Known rows:
[ -1  13   7   9 -39  33  -6  -2   7   7  -9 -11 -17  -4   2   0  -2  -3
  -6  -1  13   8   6  -2   3  15 -15  -3]: zafes
[  5 -15  10 -14 -18  13  21  -3   6  -4 -18  -8  46  10  -9   6 -15 -15
   2   0  46  16   3  -3  22   6  -6  -1]: bizo
[ 19  -7   5  -2  37  -6  -3 -10   4  -4   3  -3  22  -3   5 -14  -1  -3
  -6   2   8  -1   5  -8  -6   6   2  -2]: rokim
[ -8 -10  -2   8  -5  -7  22  -8   2  -3   5  -3  -5  -6   8   5   2   1
  -1   7  -8  16  37  -7   5 -16  -7  -2]: truvis
[-13   7  -2  18 -46  10  22   5   1   1   6  -2 -28 -22  -3   2   1   2
  -8  13  -9  12  44  -6  -2  -6  -9  -6]: skesom
[-13   1  -8  11  34  -9  12 -11   8   2   0  -3  -5  12  20 -12   3   0
   4   4 -15   3  17  -2  -4  -9   6  -9]: gizam
[ -9 -10  -7   9  27  -7   0  -3   7  -2   1  -1   7  -1  -4   2  13   3
  -1  -6  -3  13   1  -1   9  10  -4  -3]: tratrate
[-6 -4  0  4 22 -2  6 -8  6 -4  2 -3  2  5  7 -1 -1 -1  1  0  0  6  2 -4
  6 -6 -2 -4]: taskin
[-10 -11  -9  11  26  -8   0  -2   8  -1   0   0   6  -2  -7   3  17   4
  -2  -8  -6  14   1   0  10  14  -4  -3]: stiskaplil
[-14   2  -9  11  39  -9  15 -10   9   3   0  -3  -3  13  25 -12   2   1
   3   4 -15   2  15  -2  -5 -11   7 -10]: gaki
[ -8 -10  -2   8  -2  -6  20  -9   2  -2   5  -3  -4  -5   6   4   2   0
   0   6  -7  15  34  -7   4 -13  -6  -3]: stigur
[-5 -4  0  4 21 -2  7 -8  6 -4  1 -3  2  6  5 -1 -1 -1  1 -1  1  7  4 -4
  5 -6 -3 -4]: dabom
[-11  -2  -9  12  22 -11   1 -14   6   1   2  -2 -10   9   4 -10   1  -2
   6   2 -10   6  17  -4   1  -5   3  -7]: vebre
[ -5  -3  -7   3  21  -6  16  -5   7  -1   2  -2   6  11  -1  -8 -10  -4
   9   6  -9   2  16  -2   8   1   8  -4]: fofla
[-16   5  19   7 -17  14  -9   2   6   2   7  -4 -31 -11 -33   1  -7   8
   7  12  17  -1 -23  -1   0  -6  -2 -12]: grugunir
[-12  -8 -10  10 -25  -9  32  -9   0  -3   9  -5   3   3  10  -4  24  10
   6  12  -8   5  40  -5   8  -7  -8  -4]: trosufus
[-7 -2 -1  5 25 -2 10 -7  6 -5  1 -3  1  7 10 -2 -2 -1 -1 -1  1  5  1 -4
  5 -7 -1 -4]: nikifum
[-10  14   0  12 -15  17   2   6   6  -1   2  -2 -20  -7  -7  -5  -3   1
  -7   4   1   2   1  -2  -1   7  -3  -7]: doskal
[ -7  24  -5  12 -17  20  -7   4   2 -10   9   0 -34  -2 -16  -5 -18  -7
  -8   0   6  -3  -4  -7   5   6  -5  -3]: gifo
[ -4 -11 -13  16  16 -11   3   1   5   1   2   0  -1  10  -2  -6  30  15
   6  -1 -21   5   9   0  16  15  -1  -8]: nustir

Facts:
bedran | ξ nidal | δ doskal
bikliklos | δ paklin
bitis | ξ flize | δ tuki
bizo | δ sekos
bopok | ξ grikol | δ brafuste
bramok | δ vefe
breba | δ grutre
brufas | ξ voze | δ skesom
brulek | ξ skule | δ grutre
bune | δ buril
dabom | δ pifan
depli | δ kisker
dibregres | δ klotral
doplir | ξ pubral | δ gifo
doskal | δ dresa
drulem | ξ dresa | δ vuflal
fabran | δ zafes
fakugrol | δ zafes
febos | δ feskik
feflel | ξ klotral | δ sekos
feskik | δ paklin
fidru | δ voze
flafu | ξ mevir | δ rarir
flaklo | δ buril
flidrom | δ rarir
flifon | ξ zafes | δ zafes
flize | δ plikleplu
fodel | ξ flaklo | δ klotral
fofla | ξ flaklo | δ gropusta
gaki | ξ klotral | δ flize
gifo | δ vaklerol
gigre | ξ vaklerol | δ benu
gistofles | δ zefo
gizam | ξ klotral | δ plikleplu
gokler | ξ flifon | δ buril
grikol | δ gropusta
gritulun | δ grugunir
grugunir | δ buril
gutran | δ tuki
kebror | δ gropusta
kisker | δ vaklerol
klipla | ξ flifon | δ plimes
klotral | δ brafuste
laskeplam | δ paklin
lefis | ξ sekos | δ grutre
lepumo | δ gropusta
lugu | ξ fabran | δ gropusta
mebri | ξ bizo | δ breba
mevir | δ pifan
mogravik | ξ laskeplam | δ doskal
nele | δ fabran
neplubo | δ brafuste
nidal | δ grugunir
nifos | ξ dresa | δ pifan
nikifum | δ kebror
nustir | ξ grikol | δ grutre
pasaklam | ξ grutre | δ bikliklos
plimes | δ benu
pubral | ξ bikliklos | δ neplubo
raflemis | ξ laskeplam | δ tuki
rokim | δ tuki
ruzo | δ brafuste
sadu | ξ paklin | δ grutre
sekos | δ zafes
sestu | δ grikol
sisam | δ dresa
skesom | δ paklin
skiful | ξ sisam | δ fabran
skule | δ vefe
stigur | δ paklin
stiskaplil | δ breba
taskin | δ benu
tratrate | δ grutre
trisek | ξ laskeplam | δ pifan
trosufus | ξ gutran | δ bikliklos
truvis | δ skesom
tuki | δ brafuste
tupar | δ plikleplu
vebre | ξ klotral | δ plimes
vefe | δ buril
visok | δ flize
voze | δ plikleplu
vuflal | δ vaklerol
zefo | δ zafes
zodor | ξ klotral | δ rarir
zogru | ξ flifon | δ pifan
zomum | ξ bikliklos | δ vuflal

Rows:
No name comes twice in this set of rows, the named rows included.
[ -3   4  -4   4  18   0  -2 -10   3 -12   7  -1 -10  10  -1  -1 -13  -7
   0  -4   5   4   0  -7  10  -6  -3   0] | depli
[  7   5  -1  -9  24   2   3  -5  12  -4  11 -10  -1   0  18   6 -16   6
   4   2 -49   8 -33  -6   2 -10 -16   3] | sisam
[-6 -4 -6  8 14 -7  7 -7  5 -2  3 -3 -1 11  5 -8  6  2  6  3 -5  3 12 -4
  7 -2  1 -7] | bedran
[ 16  -8  -2  -2  29 -10   7  -7   5   0   3  -2  23   2  -6 -19  -9  -5
   4   7  -2  -2  18  -6  -2  12  11  -3] | fodel
[-31  28  -5  -4 -30  12  15  -4  12 -12   0  -8  14 -11  21  -1  10  -6
 -21   2  23   6 -45  -4 -26 -14 -21 -13] | voze
[-10   2   7  22 -36  13  11   8   0  -2   1   0 -37 -24   3  10   3   2
 -19   7   0  20  35  -9  -1 -17 -14  -9] | bikliklos
[ 16 -11   8   8  36  -8 -12  -9   3  -5  -3   0   5  -1   8  -9   3  -2
 -11  -2   9   8   6 -10  -4  -5   0  -9] | pubral
[ 13   2 -11  -2 -13   1  -5 -16  11  10  -1 -14  -6  14  13  -7 -10   4
  17   6 -56  11  -5  -5   4   2 -14  -1] | skiful
[-12   7  -1  17 -44  12  20   6   1   1   5  -3 -28 -20  -4   2   2   2
  -8  12  -9  11  39  -6  -2  -5  -9  -6] | feskik
[-24  -1 -18   3 -48 -25  17 -25   3 -11   4  -6  15  -7   3  -2  18  -7
  -3   9   8  23  15 -11 -16 -25 -20 -10] | brufas
[ 16  -3   7 -10  21   3   9  -7   3 -11   9  -7  36  -1  13 -10  16   7
  -8   1  20  -9 -10  -7  -3  10  -7   2] | gutran
[ -7   9   8  13  -7  15  11   6   7   5   4  -4 -39 -35  -4  13 -31  -8
 -11   6 -19  19  41  -8  -7  -7  -8   1] | paklin
[-23  -7  -7  13   8   6  -3 -32   1   4  14   3  -9   7  10 -13   7  -1
  -1  -1 -13   4  15   8  -3  -8   9   0] | flafu
[ 20  10   7   5   4  11  -9   4   3   0   4  -2   6 -17  -9 -21  -2  -2
 -15   6  10  -9   4  -8 -16  21   2  -6] | tuki

Now the same things, written a new way:
Known rows:
[-45   2  -8  22  -8   5 -14  22  -2 -22   1  15  -4  12 -15  -1   8  -1
   8 -28 -37 -24 -10  21   0  35   5   7  22   6  10  12  -7 -15  22 -10]: vuflal
[ 14 -35   6 -30  -6 -17  16 -11  -4 -25  22   3 -18   6  18  27   5   1
   4  35  -6  -7 -25 -13 -10   7  28 -25   6   4 -21  22 -20  34   8  -9]: nele
[ -8  -6  12  11  -4   4  -6  -2  18  -3 -18  -1  -9  17   2  -9  15  12
  13  11   2   0  -7  14   0  -3  -3   6  -3   7 -16  -9 -11 -10  -7   4]: grutre
[ 30   9   9  21  34  -4   8  19 -28 -21  -6 -11  39 -27 -15  27  -3  24
  16   7  52  20  39 -40  15   9 -12 -10   0  22  -2   8  14 -11  -1   0]: gokler
[-12 -14   4   0   5   9  18 -15 -12  13  -8  -1 -11   8 -20 -10  -2   2
  12 -22  15 -21   4  -2  11  -8  14  13 -21  -5  16   9 -14  -2 -18   1]: tupar
[  1  -6  34  14  -5   8 -15   1  31 -10 -45   4 -21  40  15 -18  39  27
  23  32  14   2  -6  16   4 -15  -8   5 -14  17 -36 -24 -15 -22 -15   9]: stiskaplil
[-62  26   3  13   9 -16 -45  37 -43 -43 -34  33  -4 -10  -2  -7   0 -20
   3 -34 -33 -18 -24  22   9  28  35  -1  21   9  10   0  16   2  24   1]: zomum
[ 18   0  33  13   1   2 -23  12  17 -20 -44  10 -19  29  24 -27  35  28
  27  21  22  10   3   4   6 -14 -12 -12 -12  13 -35 -29   2 -19 -21  12]: mebri
[-12  12 -24  19   6 -13   7 -17   2  -7 -11  -8  39   7 -25  12  -3  12
   3   4   1  11  18  14  13  -9   6  -8  11   6 -13  13 -10  -6   6 -13]: vefe
[-14 -19   7  -3   8  14  25 -21 -20  19 -11   0 -14   9 -27 -14  -6   2
  15 -34  22 -31  10  -9  18 -12  21  16 -30  -7  23  11 -17  -3 -26   1]: fidru
[-48   3  -4  22  -7   5 -16  24  -1 -27  -2  16  -5  17 -13  -3  13  -2
   9 -28 -40 -28  -9  20   0  35   6   6  24   7   7  12  -7 -17  25 -10]: depli
[ 29  -5  24  20  20   9   1  28 -23  -3   3 -10   3 -38   1  17  -7  18
  23   4  51  13  13 -34   2  24 -17   6  -6  20  12  -1  18  -8 -11  14]: klipla
[-13  -6  -5   8  -6   2   2  -4   6   5   1  -5  -1   1  -8   0  -2   1
   6  -2  -7   1  -7  14  -2   5   1   8   4   1   0   3  -9  -2  -3   1]: mevir
[  7 -25   4 -17  -5  -9  11  -9   0 -15  14   0 -13   6  10  18   4   2
   5  25  -5  -4 -18  -6  -7   5  19 -14   3   4 -14  15 -15  23   5  -6]: fakugrol
[ -2   8   1   6  -4  13   9  -4   4  20   4  -6  -3  11   2  -1 -10 -29
 -20  15 -15  -5   2 -13  -7  -5  -1   8   7   3   6   6   1  -6  10   0]: brafuste
[ 13   0 -19  31  -2 -14 -11  26 -27 -19  11  -8   5  -5  15  -9  43   3
  28 -13 -21  32   3 -30 -27 -25  -9 -17   4 -31  32  -6   7  -2 -21  18]: nifos
[ 36  26  -7 -18  18 -15  -4   1  23  16 -22   4   3  -8  12  -9   5  39
  19  -6  -9 -39  10 -11  -4   7  19 -13  11 -23 -23   8  45 -10 -13  14]: trisek
[-14  -5  -4   8  -4   1   2  -6   6   4   1  -4  -1   1  -7   2  -1   2
   5   0  -6  -2  -7  12  -2   6   2   9   3   1   1   4  -8  -1   0  -1]: rarir
[  5  11   6   2  -3  17  10  -4   6  24   2  -7  -6  18   6  -5  -9 -36
 -26  23 -15  -5   6 -24  -5 -12  -1   8   3   4   3   3   2  -8  12   1]: ruzo
[ -6  17 -25  20  12 -17   7 -21   3 -12 -18 -12  49  15 -28  11   0  14
   3   9   5  16  27  12  15 -17   6 -14  12   7 -22  13 -13  -8   5 -16]: skule

Rows:
No name comes twice in this set of rows, the named rows included.
[-33  -2  -7  17  -7   4  -8  12   0 -12   1   6  -3   8 -13   0   5  -2
   6 -19 -26 -15  -8  16  -2  22   3   6  16   3   6   9  -8  -9  13  -6] | vaklerol
[-29  10 -24  49  -7 -13 -32  59 -36 -55  14  16   2  10   7 -13  55  -1
  32 -48 -63   1   0 -18 -27  14  -5 -21  29 -26  43   6   9 -20   8   5] | drulem
[ 30  -5  26  13  24   9   3  30 -26  -9   3  -8   5 -32  -1  19  -3  17
  17   2  49   9  18 -41   3  21 -17   4  -7  19  11   0  16  -7  -7  11] | zogru
[-15 -20   7  -5  10  13  29 -23 -24  21 -13   0 -16   9 -30 -17  -8   2
  18 -39  23 -35  12 -10  20 -13  23  16 -33  -9  27  13 -17  -2 -29   1] | visok
[ -9  27  -6  -5 -51  -1  15 -16   2  26  40  39 -10  -8  45  -6  -8 -25
 -15  32  -6 -10  26 -13  26 -19 -17   3 -33  13  45  -4   9 -20  47 -26] | klotral
[ 31  24  -3 -55  29  -8  -4  -3  52  25 -18 -11  12   4   4  17  18  55
 -18 -22 -29 -55  -1   9 -17   2  14  18   3 -39 -29   3  34  -8  -1  11] | laskeplam
[ -6  -2  -2 -17 -22  -7  24 -22 -39  11  18  47 -17 -23  10 -27  -8  15
  34 -38  46 -29  37 -14  49 -21   5  -5 -65  -5  60  -2   4  -9 -11 -17] | gaki
[ 34  25  -8 -13  15 -13  -4   1  24  20 -22   4   2 -12  12  -9   5  39
  21  -4  -9 -36   8  -6  -5   8  18 -11  12 -22 -21   8  46 -11 -17  16] | mogravik
[ -2  -6  22  10  -5   5  -9  -1  22  -4 -30   1 -15  27   7 -10  24  18
  15  20   8   0  -6  13   2  -9  -5   6  -9  11 -23 -13 -13 -14  -9   6] | tratrate

The same things again, as new rows of numbers:
Known rows:
[ 19  11 -14 -24  16  -4   2   7  11  -9  -2  16 -11  43  22   2  16 -12
   6  -5   0 -10  -7   4 -13 -29  -5   5  16  20  30   3]: grutre
[ -1   2  -7 -15  -5   0  16  -2  11  -7   0   3 -18  13  20  -5  -1  -4
   3 -12   1  -2   0  -7  -8 -34   4  -2  16   2  20   4]: tratrate
[-11   1   3 -22  -7   1  18  -9  12  -3  -3   1 -28   1  12 -12   0  -3
 -10 -12   8   1   3  -5  -7 -34  14  -2   8  -2  16   6]: brulek
[ -1  -9  23   9  -4 -22  -7   3   9  10 -16 -23  18  10  -3  -2  -6  -3
   4  10  10  28  12  11   5 -20  -5   0   0  21  -8  15]: skule
[-18  18  32   7   7   6  -5  10 -17 -14  -4  -2   9  -9 -47 -18  -2  13
  -1   7  12  18 -10   4   8   8   9  -7  -7  -5 -12 -16]: grikol
[ -6 -11  -8  -6   5  17   6  -5  -4  32   6  -1  23   5   1  18  -7 -25
  -3   7  -2 -13 -21   6  -5  20  10  17  28  12 -30  -3]: tuki
[ -6   3  -3 -14   4   8  -6   1  -1 -11   3  11 -14   3   7 -11 -17  -7
  -2  -9  11   3 -14  -3   2  -2  12  -1  -7  -3  10 -10]: zomum
[  1  16   1 -23  16  10 -29   6 -10  -8  -8  24  -4   5  -6  -6  16  -3
  -8  -4  16   7 -20   2  -3  -2  15  10   5  10   7  -5]: vuflal
[  7 -16   8  10  -7 -16  -7   4   9   4 -12 -18  18   9   6   3 -20  -6
   5   2  10  24   9   3  12  -3 -12  -2   0  19   0  13]: gritulun
[  2  15   0 -21  15   9 -29   6  -9  -7  -8  22  -3   4  -5  -5  15  -2
  -8  -2  14   6 -18   2  -3   0  14   9   3  10   5  -5]: gifo
[ 12 -13   9   4   1 -16 -36   7   4   8 -19  -8  27   8   4   6 -12  -8
   0   7  17  31   3   9  14   8  -8   7  -6  28  -5  14]: buril
[  5 -18   4   4  -9 -11  -4   1   9   1 -10 -14   8   2   5   1 -27  -7
  -2  -2  16  20   8   0  15   8 -11  -3  -7  13   2  11]: gokler
[  0  -7   3  10 -12  -2   9 -12   1 -11  -4  -2   3   7   7 -29  18   8
   7   3 -15 -13  13   2   4  -1  -2  24 -11 -10 -16   4]: fakugrol
[  7  -1   6   8  -4  -4 -15 -11  -5 -10 -12   8  14  14   3 -35  41   9
   8  14 -18 -14  10  10   1   3   3  42 -17  -4 -27   3]: zafes
[ -4  -4  -2  -1  -2   3  12  -3  -1  -7   5  -4 -11  -4  -1  -1 -17   0
  -6 -10   6  -2  -1  -6   9   7  -6 -11 -10  -6   8  -1]: vebre
[ -3  -6  -5  -6   7  14  -4  -3  -5  25   3   2  19   3   0  14  -1 -18
  -3   7   1  -9 -18   5  -4  16  10  15  19  11 -22  -3]: neplubo
[ -5  -2   5   5  -4   4  20  10  -9 -19   3  -6  -5  -6 -24 -12 -29   6
   4  -4  13   9   3 -12  12  22   4  -9  -1 -16   2 -18]: lugu
[  8   7  -6  10  -7  -1   8  15  18   7   5   7 -12 -22   1   8   8  11
   8  13 -15  -1  18   3 -15   5 -11 -15  21 -14  11   1]: laskeplam
[ -7   2   7   0 -10   0  11  -3   5  -4  -1  -6  -5 -13 -17  -6  -9   3
  -8  -4   6   2   3  -9  -4  -3   7  -6  -3  -9   7   1]: gigre
[  1   4  -5   2   7  -9  -2 -11 -19   3  14 -16  -3 -10  -5  35   1   6
 -11 -15   0 -10   1 -18  -2  -5   1 -19 -28  -7  18   0]: gaki

Rows:
No name comes twice in this set of rows, the named rows included.
[ -1   3  -8 -18  -4  -1  16  -3  13  -8  -1   6 -21  15  24  -7   2  -5
   2 -13   1  -2   0  -7 -10 -39   7   0  18   3  23   5] | stiskaplil
[  4   8 -11 -31   3   3  -6   0  11  -7  -7  19 -22  17  27  -7  14 -10
  -2 -13   7   0  -8  -4 -15 -39  16   9  19  11  25   5] | breba
[  1   2  -5   2   6  -6   0  -9 -16   2  12 -13  -4  -9  -3  28  -1   4
 -10 -14   1  -9   0 -15   0  -4   0 -17 -24  -7  15   0] | gizam
[  1   2 -20 -14  -7   5  17  -8  15 -11  -2   7 -17   9  20   1  -9   1
  -5 -22  -2  -7  -5  -9  -1 -28  -7 -10  14   3  16  11] | sadu
[ 18   1 -22   4   5   1  16  14  24   2  15  11 -25  -4   8  11 -17   0
   1  11 -10 -15  14  11  -5  31 -30 -27  -6 -12  22  -3] | pasaklam
[ 16  -6  10   6   4 -19 -35  10   5   6 -18  -7  31  13   0   6  -3  -8
   4  12  11  28   3  11   6   2  -5   9  -2  28  -6  12] | flaklo
[ 12 -13  -1  15 -16  -4   9  -2 -10 -12  -7   1  11   7  15 -24  36  12
  26   2 -21  -7  25  -9   2   2   0  41  19 -11 -12   2] | bizo

